x =
  86.102   -54.190   124.314    88.449  -104.344
 -95.560   122.246   -16.386     1.973  -156.361
  40.686   -10.081   147.764    63.742  -121.683
 116.379  -157.111   -86.735    39.034    34.368
 -35.006     4.622   194.664   -35.089   -17.649
  55.825   -24.784   147.764    76.095  -121.683
 -35.006     4.622  -227.435   -10.381   -34.988
 -50.145   -68.893   -16.386  -121.565   173.081
-125.837    34.028   -86.735  -133.919    86.386
 -50.145    63.434  -157.085    26.680  -139.022
-125.837   107.543  -133.635   -47.443   -87.005
-110.698   107.543   100.864   -35.089  -104.344
 -65.283    92.840   100.864    26.680  -156.361
  -4.729    34.028   147.764    51.388  -139.022
 131.517  -142.408   -16.386    76.095   -17.649
 -95.560    48.731   147.764   -96.858    34.368
x[-16, -5] -> 86.102
x[:, 3] -> [88.449, 1.973, 63.742, 39.034, -35.089, 76.095, -10.381, -121.565, -133.919, 26.680, -47.443, -35.089, 26.680, 51.388, 76.095, -96.858]
x[:, 4] -> [-104.344, -156.361, -121.683, 34.368, -17.649, -121.683, -34.988, 173.081, 86.386, -139.022, -87.005, -104.344, -156.361, -139.022, -17.649, 34.368]
x[4, -4] -> 4.622
x[7, 0] -> -50.145
x[:, 0] -> [86.102, -95.560, 40.686, 116.379, -35.006, 55.825, -35.006, -50.145, -125.837, -50.145, -125.837, -110.698, -65.283, -4.729, 131.517, -95.560]
x[-3] -> [-4.729, 34.028, 147.764, 51.388, -139.022]
x[10, 0] -> -125.837
x[-13, 3] -> 39.034
x[0, -4] -> -54.190
x[:, -4] -> [-54.190, 122.246, -10.081, -157.111, 4.622, -24.784, 4.622, -68.893, 34.028, 63.434, 107.543, 107.543, 92.840, 34.028, -142.408, 48.731]
x[:, -3] -> [124.314, -16.386, 147.764, -86.735, 194.664, 147.764, -227.435, -16.386, -86.735, -157.085, -133.635, 100.864, 100.864, 147.764, -16.386, 147.764]
x[-13, -4] -> -157.111
x[15, -4] -> 48.731
x[15] -> [-95.560, 48.731, 147.764, -96.858, 34.368]
x[-15, 2] -> -16.386
x[-14, 2] -> 147.764
x[-5, -5] -> -110.698
x[-13, 0] -> 116.379
x[0] -> [86.102, -54.190, 124.314, 88.449, -104.344]
x[-5] -> [-110.698, 107.543, 100.864, -35.089, -104.344]
x[5, 0] -> 55.825
x[-4, -3] -> 100.864
x[14] -> [131.517, -142.408, -16.386, 76.095, -17.649]
x[-16, -3] -> 124.314
x[6, -3] -> -227.435
x[8, 4] -> 86.386
x[9, 0] -> -50.145
x[-16, 4] -> -104.344

a =
array([[ -8,   8,  -1,   8,   5,  -4,  -3,   1,   4,  -9],
       [-13, -81,  33, -17,  22, -16, -18, -45,  41, -72],
       [-21,  67, -16,  38,  13,  -4,   6,  23,   6, -30],
       [ 13, -66,   9, -14,  13,  -4, -19, -20,  43, -35]])
a[0, 0]	-8
a[1, 8]	41
a[2, 7]	23
a[0]	[-8, 8, -1, 8, 5, -4, -3, 1, 4, -9]
a[1, 7]	-45
a[2, 9]	-30
a[:, 3]	[8, -17, 38, -14]
a[0, 8]	4
a[1, 6]	-18
a[0, 1]	8
a[:, 2]	[-1, 33, -16, 9]
a[0, 6]	-3
a[2, 4]	13
a[2, 3]	38
a[2, 8]	6
a[3, 6]	-19
a[:, 0]	[-8, -13, -21, 13]
a[3, 8]	43
a[3]	[13, -66, 9, -14, 13, -4, -19, -20, 43, -35]
a[0, 7]	1

W = ((-0.119, -0.038, -0.198, -0.128, -0.118), (-0.171, -0.096, -0.251, -0.208, -0.149), (-0.200, -0.215, -0.194, -0.249, -0.194), (-0.147, -0.168, -0.139, -0.176, -0.142), (-0.147, -0.194, -0.131, -0.201, -0.134), (-0.155, -0.187, -0.133, -0.196, -0.143), (0.095, -0.060, -0.074, -0.099, -0.154), (-0.036, 0.033, 0.002, 0.089, -0.038), (-0.137, -0.156, -0.096, -0.157, -0.128), (-0.181, -0.129, -0.158, -0.154, -0.167), (-0.101, 0.200, -0.047, 0.208, -0.051), (0.038, 0.129, -0.068, 0.081, 0.079), (-0.034, 0.109, -0.122, 0.111, 0.023), (-0.037, -0.004, -0.144, -0.064, -0.050), (0.137, 0.002, -0.089, -0.022, -0.015), (-0.108, -0.191, -0.158, -0.206, -0.118))
Indices start at 0.
row 0 col 0 -> -0.119
row 3 col 1 -> -0.168
row 0 col 2 -> -0.198
row 6 col 3 -> -0.099
row 1 col 4 -> -0.149
row 7 col 0 -> -0.036
row 8 col 0 -> -0.137
row 2 col 0 -> -0.200
row 2 col 2 -> -0.194
row 11 col 2 -> -0.068
row 6 col 2 -> -0.074
row 11 col 4 -> 0.079
row 15 col 1 -> -0.191
row 12 col 1 -> 0.109
row 13 col 1 -> -0.004
row 1 col 0 -> -0.171
row 2 col 1 -> -0.215
row 14 col 2 -> -0.089
row 6 col 1 -> -0.060
row 6 col 4 -> -0.154
row 6 col 0 -> 0.095
row 4 col 4 -> -0.134
row 0 col 3 -> -0.128
row 5 col 0 -> -0.155
row 1 col 3 -> -0.208
row 7 col 3 -> 0.089
row 11 col 0 -> 0.038
row 3 col 3 -> -0.176
row 14 col 1 -> 0.002
row 3 col 0 -> -0.147
row 9 col 1 -> -0.129
row 13 col 0 -> -0.037
row 15 col 0 -> -0.108
row 13 col 4 -> -0.050
row 8 col 4 -> -0.128
